Below are the code and all the weights of a small trained network. Each question names an input and a target symbol and asks about switching units off, where a switched-off unit gives its printed mean instead of its output.

import numpy as np


def w(rows, s, z=0):
    codes = np.array(rows[::2]) - 128.0
    scale = np.full(codes.shape[1], s)
    scale[-1] = z or s
    return codes * scale


def norm(h):
    return h / np.sqrt((h * h).mean(-1, keepdims=True) + 1e-5)


def f(y):
    return y / 2 * (1 + np.tanh(0.7978845608 * (y + 0.044715 * y**3)))


def softmax(a):
    e = np.exp(a - a.max(-1, keepdims=True))
    return e / e.sum(-1, keepdims=True)


def log_softmax(a):
    a = a - a.max(-1, keepdims=True)
    return a - np.log(np.exp(a).sum(-1, keepdims=True))


def net(x, mask):
    ids = ['ΘΛβγδζημπτ'.index(c) for c in x.split()]
    T = len(ids)
    res = E[ids] + P[:T]
    q, k, v = (norm(res) @ M[0].T for M in (Q, K, V))
    z = softmax(np.where(np.tri(T) > 0, q @ k.T / 3**0.5, -1e9)) @ v
    res = res + np.where(mask[0], z, O[0][:, -1]) @ O[0][:, :-1]
    y = f(norm(res) @ A[0][:, :-1].T + A[0][:, -1])
    res = res + np.where(mask[1:17], y, B[0][:, -1]) @ B[0][:, :-1]
    return log_softmax(norm(res)[-1] @ U[:, :-1].T + U[:, -1])


Q, K, V, O, A, B = {}, {}, {}, {}, {}, {}
E = w([
[78,191,112,130,102,72,197,137,91,136],'Θ',
[148,140,136,119,121,97,145,169,87,33],'Λ',
[162,108,136,118,93,128,173,170,86,102],'β',
[67,165,140,141,82,69,148,166,95,47],'γ',
[74,161,114,105,46,102,173,168,98,180],'δ',
[149,235,62,142,132,123,182,53,66,94],'ζ',
[106,140,185,124,68,49,90,144,120,64],'η',
[199,132,150,122,109,69,117,72,131,101],'μ',
[170,69,133,113,54,159,1,161,125,132],'π',
[107,149,134,175,101,52,26,84,138,26],'τ',
],0.006)
P = w([
[90,75,125,127,233,172,151,146,187,92],'0',
[163,140,235,207,68,169,193,169,70,115],'1',
[90,130,145,8,133,69,67,138,1,138],'2',
[165,57,50,158,101,49,157,121,153,145],'3',
[159,139,184,220,40,178,165,81,122,169],'4',
[105,160,122,9,89,102,62,70,103,137],'5',
[153,113,36,151,120,93,148,162,148,109],'6',
],0.0073)
Q[0] = w([
[129,134,166,151,80,146,111,122,70,114],'H0',
[90,159,123,113,142,153,157,116,107,121],'H0',
[149,96,141,251,145,159,192,150,150,154],'H0',
],0.011)
K[0] = w([
[85,105,129,159,153,108,100,116,254,96],'H0',
[105,173,82,144,119,124,158,89,157,110],'H0',
[118,119,166,100,251,156,227,234,56,122],'H0',
],0.0074)
V[0] = w([
[255,105,134,104,145,154,85,74,135,134],'H0',
[148,176,64,89,140,162,219,85,113,148],'H0',
[133,178,111,199,172,82,107,69,90,58],'H0',
],0.0067)
O[0] = w([
[73,110,127,172,198,78,164,185,17,247,157],'H0',
[158,2,112,119,44,136,167,101,94,98,2],'H0',
[48,125,101,220,63,5,40,149,149,114,97],'H0',
],0.0067,0.0038)
A[0] = w([
[121,114,142,82,125,201,171,125,207,68,215],'N0',
[142,238,160,66,171,160,138,144,156,148,137],'N1',
[82,149,93,143,141,48,136,129,168,115,166],'N2',
[55,34,146,67,102,82,70,114,130,105,156],'N3',
[89,169,130,57,173,66,83,167,166,67,91],'N4',
[115,60,240,173,105,135,185,141,120,47,103],'N5',
[116,179,135,127,98,111,113,50,105,102,123],'N6',
[123,138,143,24,251,143,134,36,139,60,180],'N7',
[65,164,245,102,235,219,126,56,81,184,2],'N8',
[118,182,248,160,207,224,138,126,230,165,46],'N9',
[171,126,153,246,176,173,106,142,145,163,138],'N10',
[127,11,124,153,105,134,74,211,220,156,45],'N11',
[53,95,98,140,251,101,219,137,240,95,176],'N12',
[112,228,186,246,148,115,120,145,146,178,84],'N13',
[120,110,255,132,88,184,60,54,108,103,56],'N14',
[192,161,135,221,94,217,121,93,189,73,131],'N15',
],0.0078,0.0059)
B[0] = w([
[186,119,80,190,164,76,161,174,119,107,177],'N0',
[76,118,114,170,99,107,100,110,93,119,254],'N1',
[144,110,161,101,159,170,129,128,158,152,188],'N2',
[154,152,136,142,192,199,156,138,128,107,174],'N3',
[186,100,90,151,83,111,166,72,132,168,175],'N4',
[118,125,124,108,131,135,107,71,160,192,164],'N5',
[123,139,172,141,99,110,155,156,110,126,158],'N6',
[78,52,143,123,134,172,95,175,207,188,208],'N7',
[154,122,156,16,77,76,159,171,107,102,234],'N8',
[204,180,126,197,165,223,94,73,142,151,184],'N9',
[121,108,117,152,74,107,188,146,87,68,178],'N10',
[147,144,176,95,150,128,164,80,191,151,150],'N11',
[254,34,194,76,142,170,131,142,241,181,166],'N12',
[150,85,75,76,145,155,111,118,150,77,196],'N13',
[98,156,95,126,117,70,179,127,74,104,147],'N14',
[93,113,159,76,179,143,99,145,129,195,190],'N15',
],0.0093,0.0067)
U = w([
[153,97,151,82,215,213,139,133,213,174,175],'Θ',
[228,129,115,99,64,2,196,120,169,107,2],'Λ',
[105,40,32,217,88,92,132,183,94,67,163],'β',
[66,126,116,120,79,139,51,144,201,16,85],'γ',
[51,104,158,18,127,96,97,132,99,158,196],'δ',
[106,218,222,188,134,77,101,205,163,103,143],'ζ',
[109,202,63,162,167,154,9,60,133,146,227],'η',
[125,157,157,195,231,117,171,105,31,226,57],'μ',
[164,158,163,93,92,200,157,89,56,40,111],'π',
[101,125,190,205,11,161,119,65,135,183,85],'τ',
],0.0092,0.0033)

Each question gives the input, a string of symbols that net reads in full, and the target symbol t.
The units are the heads (3 rows each of Q, K, V and O) and the neurons (one row each of A and B). Each row of codes is followed by its name. A weight is (code - 128) times the scale printed after its matrix; where a second scale follows, it is the last column's (O, A, B and U).
mask holds one flag per unit, heads first, then neurons. A switched-off unit (its flag False) gives its mean, the last column of its rows in O or B, instead of its output. The means were averaged over made-up inputs and are rounded, as every weight is.
A unit's drop is (log p(t) with every unit on - log p(t) with that unit switched off) / (log p(t) with every unit on - log p(t) with every unit switched off).
The circuit of an input: a set's keep is (log p(t) with only the set's units on - log p(t) with every unit switched off) / (log p(t) with every unit on - log p(t) with every unit switched off). Starting from the 12 units with the biggest drops (on a tie, the unit counted first), units are removed one at a time, each time the one whose removal leaves the highest keep (on an exact tie, the one counted first), for as long as the keep stays at least 0.8.
units of the circuit, in order: the units of the circuit, biggest drop first
most important unit: the unit with the biggest drop
k most important neurons: the k neurons with the biggest drops, biggest first
input τ π δ, target η: units of the circuit, in order	[H0 N8]
input δ π τ π η δ δ, target β: units of the circuit, in order	[H0 N0 N8]
input β δ Θ ζ, target Θ: most important unit	N15
input Λ ζ π π Λ, target δ: units of the circuit, in order	[N15 H0 N14]
input β Λ β, target Θ: units of the circuit, in order	[N3 H0]
input π δ π τ π π, target η: units of the circuit, in order	[N8 H0]
input π ζ π ζ δ γ, target π: units of the circuit, in order	[H0 N3]
input β π π δ, target Θ: 3 most important neurons	[N12 N8 N10]
input β Λ γ π π, target μ: units of the circuit, in order	[N15 N14 N8]
input γ η π μ π, target ζ: 2 most important neurons	[N15 N0]
input δ μ Λ Θ Θ, target Θ: units of the circuit, in order	[H0 N15]
input π ζ δ δ μ ζ π, target Λ: 4 most important neurons	[N11 N7 N15 N9]
input β β π μ Λ, target μ: 2 most important neurons	[N15 N0]
input Λ δ γ π π, target δ: units of the circuit, in order	[N15 N14]
input π δ μ ζ, target Θ: most important unit	N8
input β η γ, target τ: 2 most important neurons	[N4 N8]
input ζ ζ β β ζ δ, target π: units of the circuit, in order	[H0 N3 N7]
input π π η π Λ, target π: 2 most important neurons	[N8 N9]
input μ δ Θ, target μ: units of the circuit, in order	[H0 N8 N3]
input π β π π ζ, target π: 3 most important neurons	[N8 N9 N13]
input ζ π π η, target Θ: units of the circuit, in order	[N2]
input ζ π η π ζ π ζ, target β: 2 most important neurons	[N8 N11]
input π δ ζ π ζ Λ π, target β: 2 most important neurons	[N8 N10]
